Here is a tiny trained network, its code and every weight. The questions are about switching its units off for an input and a class, where a switched-off unit gives its printed mean instead of its output.

import numpy as np


def w(rows, s, z=0):
    codes = np.array(rows[::2]) - 128.0
    scale = np.full(codes.shape[1], s)
    scale[-1] = z or s
    return codes * scale


def norm(h):
    return h / np.sqrt((h * h).mean(-1, keepdims=True) + 1e-5)


def f(y):
    return np.maximum(y, 0)


def log_softmax(a):
    a = a - a.max(-1, keepdims=True)
    return a - np.log(np.exp(a).sum(-1, keepdims=True))


def net(x, mask):
    res = np.array(x, float).reshape(1, 5) / 4 @ E
    u = 0
    for l in range(3):
        y = f(norm(res) @ A[l][:, :-1].T + A[l][:, -1])
        res = res + np.where(mask[u : u + 4], y, B[l][:, -1]) @ B[l][:, :-1]
        u += 4
    return log_softmax(norm(res)[-1] @ U[:, :-1].T + U[:, -1])


A, B = {}, {}
E = w([
[96,210,46,145,199,155,87,161,190,116],'x0',
[184,90,87,173,109,229,191,82,179,86],'x1',
[255,187,155,238,167,109,122,156,116,169],'x2',
[131,80,155,173,119,127,84,187,97,33],'x3',
[162,185,171,107,110,74,136,105,225,61],'x4',
],0.0055)
A[0] = w([
[139,44,105,203,133,95,51,186,112,13,27],'0.n0',
[91,99,90,120,230,133,233,247,16,166,46],'0.n1',
[191,83,109,140,209,128,206,76,209,12,74],'0.n2',
[25,254,41,180,189,184,87,223,166,80,2],'0.n3',
],0.0052,0.0033)
B[0] = w([
[140,189,148,58,188,145,199,248,76,113,217],'0.n0',
[167,111,189,135,87,181,72,116,202,126,210],'0.n1',
[94,147,158,103,146,150,67,136,84,162,224],'0.n2',
[201,151,58,145,81,90,136,2,92,63,252],'0.n3',
],0.0093,0.0037)
A[1] = w([
[152,84,88,140,164,254,168,118,108,126,16],'1.n0',
[34,54,35,79,126,111,144,141,146,79,6],'1.n1',
[121,149,203,134,199,44,169,80,229,23,128],'1.n2',
[105,106,69,130,129,37,72,160,62,166,8],'1.n3',
],0.0064,0.0015)
B[1] = w([
[129,220,233,88,131,62,51,125,153,110,234],'1.n0',
[110,158,96,154,49,193,177,240,179,146,215],'1.n1',
[131,52,134,158,96,255,79,139,96,174,252],'1.n2',
[118,247,200,147,90,71,125,91,168,72,169],'1.n3',
],0.009,0.0039)
A[2] = w([
[176,132,143,230,189,101,155,138,137,161,7],'2.n0',
[152,143,177,87,96,159,10,138,169,128,96],'2.n1',
[136,137,111,100,153,132,158,84,166,211,42],'2.n2',
[153,81,163,110,81,102,174,114,72,132,87],'2.n3',
],0.011,0.0014)
B[2] = w([
[23,98,77,39,26,175,168,135,182,157,166],'2.n0',
[92,100,163,178,179,97,114,118,135,159,251],'2.n1',
[203,113,178,91,214,145,165,179,2,92,154],'2.n2',
[199,183,27,142,142,147,110,28,143,69,169],'2.n3',
],0.011,0.013)
U = w([
[189,181,78,152,101,134,111,24,108,42,179],'0',
[74,124,111,75,29,186,178,195,176,160,157],'1',
[124,90,179,193,182,145,45,122,91,146,101],'2',
[91,192,194,137,179,55,78,114,116,114,155],'3',
[181,156,148,61,195,118,199,214,2,75,151],'4',
[133,88,92,202,157,77,182,142,130,88,54],'5',
[165,94,74,123,123,1,176,178,188,90,1],'6',
],0.0095,0.0048)

Each question gives the input, the list of numbers given to net, and the class t.
The units are the neurons (one row each of A and B). Each row of codes is followed by its name. A weight is (code - 128) times the scale printed after its matrix; where a second scale follows, it is the last column's (A, B and U).
mask holds one flag per neuron, layer by layer. A switched-off neuron (its flag False) gives its mean, the last column of its row in B, instead of its output. The means were averaged over made-up inputs and are rounded, as every weight is.
A unit's drop is (log p(t) with every unit on - log p(t) with that unit switched off) / (log p(t) with every unit on - log p(t) with every unit switched off).
The circuit of an input: a set's keep is (log p(t) with only the set's units on - log p(t) with every unit switched off) / (log p(t) with every unit on - log p(t) with every unit switched off). Starting from all 12 units, units are removed one at a time, each time the one whose removal leaves the highest keep (on an exact tie, the one counted first), for as long as the keep stays at least 0.8.
circuit, biggest first: the units of the circuit, biggest drop first
most important unit: the unit with the biggest drop
k most important neurons: the k neurons with the biggest drops, biggest first
top k neurons in layer l: the k neurons of layer l with the biggest drops, biggest first
drop when u is switched off: that unit's drop, to one decimal
input [-4,7,-7,-8,-1], class 4: most important unit : 2.n2
input [7,-8,-8,-3,2], class 1: 3 most important neurons : [1.n1, 2.n3, 1.n0]
input [1,6,0,-6,-4], class 3: 2 most important neurons : [1.n0, 1.n2]
input [-7,-6,-7,5,-3], class 0: top 2 neurons in layer 1 : [1.n0, 1.n2]
input [-7,2,-5,2,-7], class 0: 3 most important neurons : [2.n3, 1.n2, 0.n2]
input [0,-1,5,-6,-4], class 4: 4 most important neurons : [2.n2, 1.n2, 1.n1, 1.n3]
input [1,3,-6,0,8], class 2: 3 most important neurons : [0.n2, 2.n0, 2.n1]
input [0,6,-5,-2,-3], class 3: 4 most important neurons : [1.n0, 2.n0, 2.n1, 1.n2]
input [2,7,2,7,1], class 3: circuit, biggest first : [1.n0, 0.n2]
input [-3,8,-5,-6,7], class 3: circuit, biggest first : [0.n2, 0.n3, 2.n0]
input [1,2,5,-7,-5], class 4: 2 most important neurons : [2.n2, 1.n2]
input [7,5,-4,5,8], class 2: 4 most important neurons : [1.n2, 0.n2, 2.n3, 2.n1]
input [1,3,-5,5,6], class 2: top 2 neurons in layer 2 : [2.n0, 2.n1]
input [6,-1,4,-4,1], class 0: circuit, biggest first : [0.n3]
input [-5,-6,-8,5,2], class 1: 3 most important neurons : [1.n1, 0.n3, 1.n0]
input [-7,7,1,-8,-3], class 4: 2 most important neurons : [2.n2, 0.n3]
input [2,-4,4,5,-3], class 4: top 2 neurons in layer 1 : [1.n0, 1.n2]
input [2,1,0,4,-2], class 4: 2 most important neurons : [0.n0, 2.n3]
input [-6,1,0,-2,8], class 2: 4 most important neurons : [1.n2, 0.n3, 2.n1, 0.n2]
input [8,-3,5,-2,-6], class 0: most important unit : 0.n3
input [-8,-5,6,-6,-8], class 0: 2 most important neurons : [2.n3, 1.n0]
input [2,8,-6,-3,4], class 3: circuit, biggest first : [0.n2, 1.n0, 2.n1]
input [-4,-4,-5,-1,4], class 1: 2 most important neurons : [1.n1, 0.n3]
input [-2,-7,8,-5,0], class 1: 2 most important neurons : [2.n0, 1.n0]
input [5,8,4,-7,-7], class 3: top 2 neurons in layer 1 : [1.n0, 1.n2]
input [-8,-6,-8,1,-3], class 0: top 2 neurons in layer 2 : [2.n3, 2.n0]
input [-3,-7,-3,-1,7], class 2: most important unit : 1.n2
input [1,-3,7,8,6], class 4: top 2 neurons in layer 0 : [0.n0, 0.n1]
input [-8,-1,7,7,-7], class 0: top 2 neurons in layer 1 : [1.n1, 1.n2]
input [5,-4,-5,-8,-5], class 4: drop when 2.n2 is switched off : 1.4
